Below is a small trained network, with its code and all its weights. Each question gives an input and a class and asks what happens when units are switched off, that is, made to give their printed mean instead of their output.

import numpy as np


def w(rows, s, z=0):
    codes = np.array(rows[::2]) - 128.0
    scale = np.full(codes.shape[1], s)
    scale[-1] = z or s
    return codes * scale


def norm(h):
    return h / np.sqrt((h * h).mean(-1, keepdims=True) + 1e-5)


def f(y):
    return np.maximum(y, 0)


def log_softmax(a):
    a = a - a.max(-1, keepdims=True)
    return a - np.log(np.exp(a).sum(-1, keepdims=True))


def net(x, mask):
    res = np.array(x, float).reshape(1, 4) / 4 @ E
    u = 0
    for l in range(3):
        y = f(norm(res) @ A[l][:, :-1].T + A[l][:, -1])
        res = res + np.where(mask[u : u + 7], y, B[l][:, -1]) @ B[l][:, :-1]
        u += 7
    return log_softmax(norm(res)[-1] @ U[:, :-1].T + U[:, -1])


A, B = {}, {}
E = w([
[123,254,155,222,64,183,101,82,165],'x0',
[120,100,188,53,69,198,123,133,88],'x1',
[46,88,65,156,94,76,69,56,54],'x2',
[128,125,104,90,107,116,140,80,140],'x3',
],0.0069)
A[0] = w([
[130,255,148,188,56,142,78,60,168,118],'0.n1',
[92,112,202,31,30,193,81,154,80,32],'0.n2',
[108,168,43,166,177,29,96,130,173,150],'0.n3',
[134,54,94,77,155,51,154,168,111,2],'0.n4',
[125,73,124,76,119,37,145,192,108,121],'0.n5',
[209,199,47,125,189,102,170,140,168,188],'0.n6',
[65,97,136,183,88,104,152,102,93,67],'0.n7',
],0.0063,0.0016)
B[0] = w([
[216,93,59,108,136,137,93,193,116,254],'0.n1',
[100,98,203,205,76,1,179,148,143,219],'0.n2',
[73,114,215,158,42,53,133,184,52,209],'0.n3',
[224,161,119,174,72,176,94,135,83,198],'0.n4',
[152,213,83,89,168,153,63,193,151,196],'0.n5',
[116,138,186,99,108,109,211,114,96,188],'0.n6',
[131,126,203,56,213,171,88,2,136,173],'0.n7',
],0.0075,0.0076)
A[1] = w([
[198,112,78,125,143,165,65,154,95,219],'1.n1',
[128,184,126,198,94,140,138,97,134,118],'1.n2',
[16,123,94,152,159,122,2,80,100,41],'1.n3',
[129,138,143,80,156,145,233,170,223,147],'1.n4',
[171,165,83,129,124,147,127,91,111,152],'1.n5',
[181,93,102,165,141,123,65,162,173,11],'1.n6',
[99,167,113,200,77,180,89,80,184,80],'1.n7',
],0.0076,0.0012)
B[1] = w([
[177,186,36,14,89,177,58,161,194,254],'1.n1',
[143,106,171,41,116,75,58,123,120,174],'1.n2',
[90,167,134,166,193,254,228,92,228,224],'1.n3',
[29,90,83,181,130,201,100,55,110,209],'1.n4',
[165,135,101,102,141,147,143,180,105,167],'1.n5',
[177,145,51,76,156,126,152,148,173,190],'1.n6',
[235,153,72,55,143,72,129,205,63,163],'1.n7',
],0.0071,0.0059)
A[2] = w([
[168,156,155,136,138,128,158,133,173,249],'2.n1',
[112,97,172,89,131,93,109,90,136,55],'2.n2',
[125,177,116,188,158,76,147,141,135,85],'2.n3',
[131,116,184,138,136,123,151,184,156,178],'2.n4',
[118,117,119,156,162,254,190,81,167,71],'2.n5',
[61,151,108,144,140,226,119,124,128,110],'2.n6',
[127,103,169,175,121,36,123,131,85,46],'2.n7',
],0.009,0.0016)
B[2] = w([
[49,51,84,96,162,105,54,83,110,213],'2.n1',
[83,122,147,134,131,127,125,158,106,166],'2.n2',
[113,66,177,82,95,88,154,126,90,172],'2.n3',
[78,131,110,136,81,90,138,63,108,228],'2.n4',
[130,193,169,201,255,172,202,32,161,254],'2.n5',
[108,114,117,185,205,103,189,56,233,226],'2.n6',
[56,62,199,161,93,93,128,120,88,241],'2.n7',
],0.0077,0.0046)
U = w([
[216,176,4,11,62,153,81,202,108,254],'0',
[34,85,216,143,2,46,166,127,41,71],'1',
[95,180,126,129,183,179,199,11,182,64],'2',
],0.0079,0.00068)

Each question gives the input, the list of numbers given to net, and the class t.
The units are the neurons (one row each of A and B). Each row of codes is followed by its name. A weight is (code - 128) times the scale printed after its matrix; where a second scale follows, it is the last column's (A, B and U).
mask holds one flag per neuron, layer by layer. A switched-off neuron (its flag False) gives its mean, the last column of its row in B, instead of its output. The means were averaged over made-up inputs and are rounded, as every weight is.
A unit's drop is (log p(t) with every unit on - log p(t) with that unit switched off) / (log p(t) with every unit on - log p(t) with every unit switched off).
The circuit of an input: a set's keep is (log p(t) with only the set's units on - log p(t) with every unit switched off) / (log p(t) with every unit on - log p(t) with every unit switched off). Starting from the 12 units with the biggest drops (on a tie, the unit counted first), units are removed one at a time, each time the one whose removal leaves the highest keep (on an exact tie, the one counted first), for as long as the keep stays at least 0.8.
circuit, biggest first: the units of the circuit, biggest drop first
top k neurons: the k neurons with the biggest drops, biggest first
top k neurons in layer l: the k neurons of layer l with the biggest drops, biggest first
drop when u is switched off: that unit's drop, to one decimal
input [-2,6,-6,-5], class 1: top 2 neurons => 0.n2, 1.n3
input [-6,8,-8,4], class 1: top neuron in layer 1 => 1.n3
input [5,5,-3,1], class 0: top 2 neurons => 0.n1, 0.n3
input [7,-8,-3,1], class 1: top 3 neurons in layer 0 => 0.n3, 0.n6, 0.n5
input [-1,5,7,-6], class 2: circuit, biggest first => 1.n3, 0.n3
input [7,-5,0,6], class 0: top 2 neurons in layer 0 => 0.n1, 0.n2
input [7,1,7,-6], class 0: top 2 neurons in layer 1 => 1.n7, 1.n1
input [4,5,-4,7], class 1: top 3 neurons => 0.n2, 1.n3, 1.n1
input [-7,4,-8,-4], class 2: top 3 neurons => 0.n1, 1.n4, 0.n3
input [-3,-5,8,-3], class 2: top 2 neurons => 1.n3, 0.n2
input [-6,6,8,-1], class 2: top 3 neurons in layer 0 => 0.n1, 0.n3, 0.n5
input [4,3,-4,-1], class 0: top 3 neurons => 0.n1, 1.n3, 0.n3
input [6,-7,-6,7], class 1: top 4 neurons => 0.n6, 0.n3, 1.n1, 0.n5
input [6,5,7,5], class 2: circuit, biggest first => 1.n3
input [-4,3,6,-6], class 2: top 2 neurons => 1.n3, 0.n1
input [-4,-3,0,3], class 0: top 2 neurons => 0.n4, 0.n5
input [-1,3,-3,-5], class 1: top 4 neurons => 0.n2, 1.n3, 1.n1, 0.n7
input [-1,-4,8,-3], class 2: top 2 neurons in layer 0 => 0.n2, 0.n7
input [4,-3,3,5], class 0: top 2 neurons in layer 0 => 0.n1, 0.n2
input [4,-7,4,-3], class 1: circuit, biggest first => 0.n3
input [-3,1,3,8], class 0: top 2 neurons => 0.n4, 1.n4
input [2,3,-3,-4], class 1: top 2 neurons => 0.n2, 1.n3
input [-4,3,8,2], class 2: drop when 1.n3 is switched off => 1.0
input [1,-1,7,-4], class 2: drop when 1.n3 is switched off => 2.0
input [-1,3,7,4], class 2: drop when 1.n3 is switched off => 1.2
